(in the rows, 128 means zero)
Each row of numbers belongs to one of the nodes below and depends on some of the facts about them. Some rows are named. Which node is each other row?

How the nodes are related:
truvuzen: sits directly inside; rebu: refers to; grapuvil: belongs to class
k_388: truvuzen k_723
k_730: truvuzen k_256; grapuvil nibrenar
k_377: truvuzen k_145; rebu k_381; grapuvil trugrek
k_81: truvuzen k_412; rebu k_38
k_487: truvuzen k_904; grapuvil netas
k_162: truvuzen k_611; rebu k_646; grapuvil netas
k_119: truvuzen k_42; rebu k_429; grapuvil trugrek
k_931: truvuzen k_350
k_209: truvuzen k_918; rebu k_598; grapuvil netas
k_38: truvuzen k_543; grapuvil netas
k_551: truvuzen k_328; grapuvil netas
k_727: truvuzen k_417; grapuvil netas
k_562: truvuzen k_373; rebu k_51; grapuvil netas
k_967: truvuzen k_11; grapuvil nibrenar
k_73: truvuzen k_373; grapuvil flotre
k_466: truvuzen k_859; grapuvil netas
k_104: rebu k_885
k_118: truvuzen k_42
k_946: truvuzen k_543; grapuvil netas
k_543: truvuzen k_55; rebu k_287
k_595: truvuzen k_579; rebu k_285; grapuvil netas
k_910: truvuzen k_333; rebu k_55; grapuvil flotre
k_316: truvuzen k_113; rebu k_406; grapuvil trugrek
k_413: truvuzen k_428; grapuvil nibrenar
k_25: truvuzen k_547; rebu k_145; grapuvil trugrek
k_500: truvuzen k_417; rebu k_172; grapuvil netas
k_631: truvuzen k_113; grapuvil nibrenar
k_473: truvuzen k_156; grapuvil rustos
k_51: truvuzen k_844; grapuvil netas
k_804: truvuzen k_931; grapuvil trugrek
k_282: truvuzen k_328; rebu k_72; grapuvil nibrenar
k_696: rebu k_730
k_269: truvuzen k_661; rebu k_340; grapuvil rustos
k_918: truvuzen k_42
k_767: truvuzen k_554
k_602: truvuzen k_543; grapuvil netas
k_156: truvuzen k_412; rebu k_487
k_322: truvuzen k_812; grapuvil trugrek
k_168: truvuzen k_417; rebu k_591; grapuvil netas
k_145: rebu k_876
k_441: truvuzen k_547; grapuvil flotre
k_680: truvuzen k_611; grapuvil flotre
k_896: truvuzen k_904; grapuvil netas
k_756: truvuzen k_991
k_513: truvuzen k_687; grapuvil netas
k_163: truvuzen k_333; rebu k_551
k_256: truvuzen k_723
k_722: truvuzen k_328; rebu k_209; grapuvil netas
k_397: truvuzen k_529; grapuvil nibrenar
k_279: truvuzen k_145; grapuvil flotre
k_689: truvuzen k_745; grapuvil nibrenar
k_735: truvuzen k_118; rebu k_602; grapuvil trugrek
k_72: truvuzen k_579; grapuvil netas
k_292: truvuzen k_428; grapuvil netas
k_885: truvuzen k_256; rebu k_802; grapuvil flotre
k_712: truvuzen k_859; grapuvil netas
k_14: truvuzen k_172; grapuvil netas
k_444: truvuzen k_42; rebu k_322; grapuvil trugrek
k_483: truvuzen k_373; grapuvil netas
k_34: truvuzen k_909; grapuvil netas
k_646: truvuzen k_99; rebu k_705; grapuvil nibrenar
k_599: truvuzen k_934; rebu k_480; grapuvil netas
k_632: truvuzen k_373; grapuvil nibrenar
k_406: truvuzen k_812; rebu k_466; grapuvil rustos
k_550: truvuzen k_844; grapuvil netas
k_577: truvuzen k_412; grapuvil trugrek
k_662: truvuzen k_42; grapuvil flotre
k_53: truvuzen k_547; grapuvil trugrek
k_285: truvuzen k_163; grapuvil netas
k_412: rebu k_478
k_578: truvuzen k_373; rebu k_513; grapuvil trugrek
k_991: truvuzen k_587
k_661: truvuzen k_139
k_611: truvuzen k_333; rebu k_745
k_802: truvuzen k_172; rebu k_396; grapuvil netas
k_642: truvuzen k_412; rebu k_282; grapuvil flotre
k_902: truvuzen k_417; rebu k_910; grapuvil trugrek
k_634: truvuzen k_931; grapuvil netas
k_221: truvuzen k_42; rebu k_611; grapuvil netas
k_91: truvuzen k_350
k_687: truvuzen k_104; rebu k_639
k_884: truvuzen k_328; rebu k_120; grapuvil trugrek
k_139: rebu k_533
k_478: truvuzen k_687; rebu k_139; grapuvil trugrek
k_996: truvuzen k_256; grapuvil nibrenar
k_517: truvuzen k_543; rebu k_723; grapuvil trugrek
k_529: truvuzen k_139
k_629: truvuzen k_812; grapuvil flotre
k_882: truvuzen k_256; grapuvil netas
k_591: truvuzen k_723; rebu k_42; grapuvil netas
k_859: truvuzen k_723; rebu k_253
k_510: truvuzen k_118; grapuvil flotre
k_120: truvuzen k_756; rebu k_269; grapuvil netas
k_311: truvuzen k_113; grapuvil trugrek
k_99: truvuzen k_328; rebu k_510
k_660: truvuzen k_977
k_158: truvuzen k_118; grapuvil flotre
k_480: truvuzen k_792; grapuvil rustos
k_812: truvuzen k_792
k_738: truvuzen k_547; grapuvil netas
k_904: truvuzen k_587; rebu k_595
k_610: truvuzen k_328; grapuvil netas
k_639: truvuzen k_145; rebu k_168; grapuvil flotre
k_373: truvuzen k_412; rebu k_687
k_42: rebu k_526
k_533: truvuzen k_934; grapuvil trugrek
k_803: truvuzen k_55; grapuvil netas
k_11: truvuzen k_866; rebu k_634
k_396: truvuzen k_660; rebu k_923; grapuvil nibrenar
k_253: truvuzen k_428; grapuvil nibrenar
k_960: truvuzen k_977; grapuvil flotre
k_340: truvuzen k_428; rebu k_163; grapuvil flotre
k_522: truvuzen k_909; grapuvil trugrek
k_749: truvuzen k_42; rebu k_562; grapuvil trugrek
k_62: truvuzen k_687; grapuvil rustos
k_381: truvuzen k_156; rebu k_388; grapuvil trugrek
k_982: truvuzen k_81; grapuvil netas
k_579: truvuzen k_587; rebu k_81
k_55: rebu k_696
k_308: truvuzen k_428; grapuvil flotre
k_113: truvuzen k_934
k_707: truvuzen k_145; grapuvil trugrek
k_554: rebu k_726
k_598: truvuzen k_991; rebu k_812; grapuvil flotre
k_743: truvuzen k_696; rebu k_221; grapuvil netas
k_344: truvuzen k_172; grapuvil nibrenar
k_297: truvuzen k_256; rebu k_642; grapuvil rustos
k_553: truvuzen k_81; grapuvil nibrenar
k_876: truvuzen k_934; grapuvil flotre
k_417: truvuzen k_554; rebu k_578
k_791: rebu k_444
k_547: truvuzen k_723
k_723: rebu k_662
k_923: truvuzen k_350; grapuvil netas
k_287: truvuzen k_145; rebu k_960; grapuvil flotre
k_376: truvuzen k_529; grapuvil trugrek
k_429: truvuzen k_55; grapuvil rustos
k_370: truvuzen k_412
k_399: truvuzen k_791; grapuvil netas
k_526: truvuzen k_529; grapuvil netas
k_29: truvuzen k_812; rebu k_370; grapuvil flotre
k_745: truvuzen k_139
k_628: truvuzen k_696; rebu k_156; grapuvil trugrek
k_849: truvuzen k_350; grapuvil rustos
k_705: truvuzen k_791; rebu k_735; grapuvil netas
k_726: truvuzen k_543; grapuvil nibrenar
k_432: truvuzen k_388; rebu k_791; grapuvil flotre

Some rows with their names:
k_722: 124,116,132,129,132,138,125,124,109,127,137,121,115,132,129,136,113,124,128,128,118,122,136,121,123,125,133,129,128,127,125,132,122,123
k_399: 123,118,128,124,135,123,126,123,117,127,131,123,113,127,114,139,115,123,127,126,127,132,136,138,128,140,134,129,132,128,128,131,122,125
k_904: 140,184,129,135,128,141,138,137,110,125,152,116,143,129,158,110,118,122,135,124,108,137,136,93,123,112,127,128,137,123,119,141,138,126
k_517: 119,115,134,133,130,134,124,130,109,127,126,135,109,141,122,131,114,124,127,130,117,121,137,121,124,130,137,128,128,134,132,126,122,121
k_429: 118,117,129,126,130,118,126,134,119,126,127,132,108,126,115,137,115,123,126,127,114,121,137,121,125,152,137,128,135,129,135,120,122,125
k_756: 136,222,128,132,129,131,148,132,115,124,150,115,149,126,151,113,116,122,128,124,119,155,136,92,124,126,127,128,149,123,119,164,130,138
k_292: 122,117,128,124,135,123,126,122,116,126,130,124,112,127,112,140,115,123,127,126,126,131,137,139,128,141,135,128,132,128,129,133,122,125
k_598: 118,187,128,140,129,144,125,154,108,125,151,118,159,126,168,129,113,123,127,123,107,146,135,95,122,117,128,126,144,122,121,188,124,125
k_547: 132,118,127,140,135,121,138,123,190,139,128,117,128,125,121,112,154,123,126,124,170,121,133,124,129,110,128,129,127,117,121,115,140,130
k_444: 120,116,134,133,130,133,125,126,109,127,126,133,109,140,127,128,115,124,127,130,122,121,137,122,124,129,138,128,128,132,129,121,123,122
k_591: 119,115,127,140,130,168,126,124,139,144,137,118,133,126,130,135,118,131,125,124,155,121,134,162,123,108,128,131,126,123,130,135,124,125
k_81: 157,144,129,124,129,132,141,121,107,126,155,123,126,126,161,117,153,129,144,124,106,121,135,149,129,146,139,140,126,124,119,116,151,130
k_397: 126,117,129,125,132,122,126,124,120,126,126,127,108,130,110,133,116,123,127,129,126,123,137,128,130,150,136,129,132,131,130,120,122,125
k_55: 135,119,128,129,128,121,131,142,117,132,140,118,109,131,138,123,133,122,163,141,117,122,136,115,123,122,129,134,132,132,120,115,127,122
k_376: 121,117,129,128,130,117,126,122,116,126,126,132,109,137,112,129,116,124,127,129,131,130,137,137,133,143,136,128,131,133,129,121,122,123
k_285: 124,117,129,124,134,121,126,122,118,126,131,123,111,128,112,137,115,123,127,128,125,131,136,136,129,139,134,129,132,129,128,128,122,125
k_792: 142,127,129,125,129,110,143,123,135,127,135,118,110,128,116,115,152,123,133,130,109,128,137,107,135,123,129,128,132,128,120,117,133,126

Name these rows:
No name comes twice in this set of rows, the named rows included.
154,151,128,123,129,115,150,120,109,125,148,124,122,126,142,120,161,125,138,124,107,123,135,161,138,159,139,135,127,125,119,116,144,143 | k_370

Now the same nodes, written a new way:
Some rows with their names:
k_81: 113,118,134,133,133,134,166,148,145,155,139,146,129,127,136,108,117,101,135,148,124,129,105,146,155,140,126,117,131,155,152,127,158,106,132
k_412: 118,110,139,131,127,143,160,152,146,144,140,165,121,139,143,102,114,103,132,133,125,125,111,156,174,151,121,111,133,169,146,123,152,99,157
k_158: 151,131,133,127,110,117,105,106,104,124,126,131,131,147,125,128,127,123,114,154,140,123,123,116,123,100,130,144,124,120,109,116,123,131,124
k_722: 134,120,129,135,127,129,115,117,119,97,124,139,123,144,131,131,125,137,122,96,131,121,147,143,136,138,115,124,130,132,106,117,116,133,145
k_923: 123,144,132,136,135,111,137,100,132,128,135,91,149,120,122,147,121,122,133,120,139,140,144,129,114,125,118,135,113,99,104,131,130,129,93
k_14: 128,127,126,138,132,121,123,112,122,109,123,122,129,134,123,135,128,133,127,116,131,124,139,137,113,129,118,126,129,119,111,121,127,137,121
k_350: 117,129,125,124,134,141,144,144,129,152,139,135,127,110,141,117,122,120,127,136,110,131,114,126,161,143,132,128,120,149,165,125,125,121,127
k_522: 117,133,137,113,127,126,127,132,133,121,122,125,122,140,133,141,132,141,131,123,127,124,128,112,110,104,142,131,130,109,110,145,126,129,153
k_599: 133,120,129,136,128,131,115,116,119,100,124,138,124,142,131,132,125,137,124,99,131,122,146,143,133,137,115,121,130,130,108,118,116,133,141
k_662: 145,137,128,129,118,105,115,104,109,133,124,115,138,137,117,132,128,120,116,166,141,126,117,109,105,94,135,150,123,108,112,122,131,134,104
k_550: 129,127,125,137,132,121,123,113,122,110,123,123,130,133,123,136,128,132,127,116,131,125,139,137,113,128,118,125,129,119,111,122,126,136,121
k_918: 125,132,133,118,120,144,136,130,103,156,143,144,133,120,150,120,118,106,126,176,91,128,102,122,161,119,125,137,113,141,160,100,119,128,134
k_859: 141,135,124,107,116,143,127,159,153,143,140,151,127,117,142,113,135,115,145,124,103,157,131,133,163,153,108,122,132,161,169,109,117,120,164
k_38: 118,132,118,142,145,111,132,111,127,116,120,102,135,120,115,141,129,137,125,116,136,125,136,127,99,127,128,131,126,109,115,134,131,140,98
k_162: 136,130,142,130,122,133,120,109,126,106,138,128,133,137,137,139,119,130,126,85,138,131,159,146,154,144,109,126,116,129,97,121,112,123,140
k_562: 125,118,133,145,132,115,142,116,135,110,123,132,130,148,118,127,122,118,133,127,143,122,131,155,109,129,113,117,138,123,100,125,154,123,125
k_480: 126,128,124,131,136,109,134,108,127,121,126,106,132,131,114,144,133,133,127,129,135,127,129,122,95,117,129,135,131,108,113,129,131,136,97

Which node is each row?
No name comes twice in this set of rows, the named rows included.
112,127,121,126,142,135,147,145,133,148,136,131,127,109,142,117,122,124,124,121,114,131,116,121,165,149,137,131,119,149,165,129,123,121,129 | k_55
141,145,118,105,118,131,132,159,163,152,138,135,136,107,132,118,141,110,152,140,103,167,128,127,139,146,105,126,133,149,174,111,126,125,148 | k_256
112,135,122,125,139,129,152,140,132,161,137,120,135,102,134,122,123,115,130,151,110,134,106,120,142,134,135,133,119,136,167,128,135,125,109 | k_172
160,134,119,132,113,117,111,130,142,115,116,120,137,128,113,125,141,126,143,132,139,152,151,130,110,136,119,133,136,119,114,121,125,132,135 | k_996
134,130,130,134,123,121,119,102,102,110,126,129,134,142,130,137,124,123,124,144,117,122,131,134,117,113,114,135,123,114,107,103,121,141,127 | k_221
128,147,116,112,129,122,145,151,155,161,137,119,141,99,128,122,136,108,148,154,104,160,116,120,128,137,117,133,128,138,174,118,135,127,124 | k_388
142,115,130,148,122,120,132,123,130,117,117,127,132,141,114,118,125,120,131,139,154,127,135,143,120,132,131,127,134,122,98,131,147,120,126 | k_553
127,135,134,118,116,144,135,126,96,156,144,146,133,123,153,121,117,103,125,186,87,127,99,121,161,114,124,139,110,139,159,94,117,130,135 | k_118
134,129,129,134,124,121,120,104,106,110,126,130,133,141,130,136,124,124,124,141,118,123,132,133,116,114,114,134,124,115,108,105,121,141,128 | k_209
125,130,123,107,145,132,155,158,123,137,140,134,130,97,134,135,135,113,125,121,104,121,104,135,174,147,137,160,102,186,144,106,152,123,143 | k_163

The same nodes again, as new rows of numbers:
Some rows with their names:
k_610: 107,134,131,140,122,122,115,117,135,124,129,125,135,112
k_634: 130,125,134,133,123,134,112,121,129,121,98,122,141,122
k_885: 118,106,127,133,144,81,162,143,174,114,139,125,159,143
k_308: 111,128,141,126,128,121,115,140,137,126,109,117,121,118
k_406: 118,130,136,131,114,122,115,127,140,134,108,115,123,118
k_513: 128,123,137,135,137,123,111,111,134,118,110,123,143,110
k_578: 146,125,127,107,143,76,106,151,101,183,113,149,137,78
k_417: 137,138,121,119,109,152,149,126,117,126,154,133,105,150
k_163: 144,127,119,123,94,135,151,112,107,110,129,139,122,154
k_749: 104,141,134,131,126,128,116,126,142,158,131,118,110,131
k_510: 103,124,142,140,145,119,103,122,129,106,105,113,122,118
k_946: 105,137,138,150,124,133,109,119,138,133,115,121,128,120
k_522: 118,128,130,130,131,124,118,128,135,144,118,126,124,128
k_311: 116,127,134,129,121,129,116,122,142,142,112,127,123,122
k_480: 112,121,129,139,109,113,114,114,135,104,107,125,136,107
k_745: 152,119,116,122,102,151,142,114,102,89,121,142,124,150
k_631: 105,135,134,141,126,132,112,115,135,125,131,130,137,116

Which node is each row?
No name comes twice in this set of rows, the named rows included.
128,134,108,76,210,176,132,174,50,182,146,149,114,60 | k_373
163,117,124,122,197,171,129,184,176,112,158,116,141,130 | k_591
130,105,130,125,151,98,157,156,171,125,122,119,152,148 | k_441
104,129,109,106,187,231,142,139,84,119,135,127,104,119 | k_687
86,130,131,114,204,194,107,164,115,128,119,105,107,96 | k_639
125,141,124,124,107,154,139,122,122,131,148,130,104,149 | k_543
164,134,119,98,122,103,142,150,88,163,152,154,120,105 | k_412
121,121,130,125,154,96,154,160,163,146,143,111,137,152 | k_432
138,126,139,111,165,63,103,158,98,162,121,135,133,65 | k_73
128,116,122,133,149,89,164,156,176,156,145,109,149,159 | k_297
130,112,127,128,162,95,163,137,183,156,154,125,148,144 | k_25
121,137,129,121,188,201,100,158,131,125,137,109,115,104 | k_168
154,115,109,120,134,125,192,146,151,129,167,135,142,180 | k_859

